Below are the code and all the weights of a small trained network. Each question names an input and a class and asks about switching units off, where a switched-off unit gives its printed mean instead of its output.

import numpy as np


def w(rows, s, z=0):
    codes = np.array(rows[::2]) - 128.0
    scale = np.full(codes.shape[1], s)
    scale[-1] = z or s
    return codes * scale


def f(y):
    return y / 2 * (1 + np.tanh(0.7978845608 * (y + 0.044715 * y**3)))


def log_softmax(a):
    a = a - a.max(-1, keepdims=True)
    return a - np.log(np.exp(a).sum(-1, keepdims=True))


def net(x, mask):
    res = np.array(x, float).reshape(1, 6) / 4 @ E
    y = f(res @ A[0][:, :-1].T + A[0][:, -1])
    res = res + np.where(mask, y, B[0][:, -1]) @ B[0][:, :-1]
    return log_softmax(res[-1] @ U[:, :-1].T + U[:, -1])


A, B = {}, {}
E = w([
[129,127,129,129,127,127],'x0',
[78,18,142,113,117,158],'x1',
[132,126,128,128,131,127],'x2',
[176,143,127,102,131,254],'x3',
[105,147,236,170,130,160],'x4',
[111,116,78,228,123,167],'x5',
],0.0097)
A[0] = w([
[160,129,117,107,142,202,57],'neuron 1',
[159,110,32,84,118,127,63],'neuron 2',
[111,234,106,123,121,140,82],'neuron 3',
[146,124,164,87,124,96,62],'neuron 4',
[181,176,119,144,134,130,95],'neuron 5',
[129,127,79,109,130,126,64],'neuron 6',
[155,133,125,111,119,177,84],'neuron 7',
[113,103,125,115,144,163,3],'neuron 8',
[150,114,88,109,130,126,29],'neuron 9',
[118,121,87,218,129,170,41],'neuron 10',
[96,6,140,97,117,177,75],'neuron 11',
[153,107,97,118,141,124,86],'neuron 12',
[154,130,122,111,130,191,113],'neuron 13',
[102,105,143,162,132,44,18],'neuron 14',
[125,123,101,187,144,155,37],'neuron 15',
[133,140,154,47,138,143,40],'neuron 16',
[101,147,189,164,147,134,82],'neuron 17',
[161,185,117,145,119,125,103],'neuron 18',
[156,182,121,141,130,126,140],'neuron 19',
[120,137,213,156,123,155,101],'neuron 20',
[142,126,162,68,146,119,21],'neuron 21',
[150,125,189,160,108,138,53],'neuron 22',
],0.018,0.0031)
B[0] = w([
[93,93,32,152,95,53,206],'neuron 1',
[171,102,81,91,191,230,217],'neuron 2',
[110,145,201,141,192,90,198],'neuron 3',
[164,140,152,143,50,135,167],'neuron 4',
[113,162,166,114,166,82,181],'neuron 5',
[178,100,116,121,160,145,160],'neuron 6',
[118,102,62,147,113,59,179],'neuron 7',
[85,132,137,141,136,103,150],'neuron 8',
[131,115,120,155,150,208,152],'neuron 9',
[185,154,192,113,4,148,214],'neuron 10',
[95,194,247,141,235,69,249],'neuron 11',
[141,124,118,123,152,171,149],'neuron 12',
[71,106,39,136,93,83,198],'neuron 13',
[64,104,16,157,87,55,215],'neuron 14',
[142,127,176,108,44,157,176],'neuron 15',
[159,154,149,131,24,148,188],'neuron 16',
[169,107,93,87,188,160,195],'neuron 17',
[78,128,196,147,164,131,181],'neuron 18',
[104,146,178,120,168,101,181],'neuron 19',
[176,116,53,122,182,211,222],'neuron 20',
[139,126,187,133,43,173,171],'neuron 21',
[127,83,110,108,159,195,179],'neuron 22',
],0.023,0.012)
U = w([
[73,203,237,160,255,92,154],'0',
[179,105,109,115,243,224,155],'1',
[60,121,73,175,131,63,183],'2',
[176,179,226,145,41,156,7],'3',
],0.0062,0.0018)

Each question gives the input, the list of numbers given to net, and the class t.
The units are the neurons (one row each of A and B). Each row of codes is followed by its name. A weight is (code - 128) times the scale printed after its matrix; where a second scale follows, it is the last column's (A, B and U).
mask holds one flag per neuron, in row order. A switched-off neuron (its flag False) gives its mean, the last column of its row in B, instead of its output. The means were averaged over made-up inputs and are rounded, as every weight is.
A unit's drop is (log p(t) with every unit on - log p(t) with that unit switched off) / (log p(t) with every unit on - log p(t) with every unit switched off).
The circuit of an input: a set's keep is (log p(t) with only the set's units on - log p(t) with every unit switched off) / (log p(t) with every unit on - log p(t) with every unit switched off). Starting from the 12 units with the biggest drops (on a tie, the unit counted first), units are removed one at a time, each time the one whose removal leaves the highest keep (on an exact tie, the one counted first), for as long as the keep stays at least 0.8.
units of the circuit, in order: the units of the circuit, biggest drop first
k most important neurons: the k neurons with the biggest drops, biggest first
drop when u is switched off: that unit's drop, to one decimal
input [1,-6,-2,6,1,-1], class 0: units of the circuit, in order -> [neuron 3]
input [-5,1,-1,-4,2,0], class 2: 2 most important neurons -> [neuron 11; neuron 2]
input [3,5,0,-2,6,1], class 1: 2 most important neurons -> [neuron 20; neuron 17]
input [2,-5,-5,5,-2,4], class 0: 2 most important neurons -> [neuron 3; neuron 14]
input [4,-2,1,-2,-3,1], class 1: units of the circuit, in order -> [neuron 11; neuron 1]
input [0,5,-1,2,-2,-5], class 0: 3 most important neurons -> [neuron 11; neuron 10; neuron 15]
input [4,1,-6,-3,2,-4], class 3: 2 most important neurons -> [neuron 1; neuron 13]
input [4,4,-8,1,6,-6], class 1: 3 most important neurons -> [neuron 20; neuron 10; neuron 17]
input [-2,-8,-1,0,-8,-3], class 0: 4 most important neurons -> [neuron 3; neuron 5; neuron 18; neuron 20]
input [4,1,5,8,-6,-1], class 2: 4 most important neurons -> [neuron 1; neuron 13; neuron 7; neuron 20]
input [5,-5,2,-6,-6,-1], class 1: 4 most important neurons -> [neuron 2; neuron 11; neuron 1; neuron 13]
input [-5,-3,5,8,-6,-3], class 2: 2 most important neurons -> [neuron 1; neuron 13]
input [6,7,8,-6,-5,-6], class 0: 2 most important neurons -> [neuron 11; neuron 1]
input [6,4,-5,-3,5,-3], class 1: units of the circuit, in order -> [neuron 20]
input [-6,2,-5,-2,4,8], class 3: drop when neuron 10 is switched off -> 0.4
input [8,3,3,-8,5,-2], class 2: drop when neuron 14 is switched off -> 3.5
input [8,1,-5,1,-7,-8], class 3: drop when neuron 17 is switched off -> 0.5
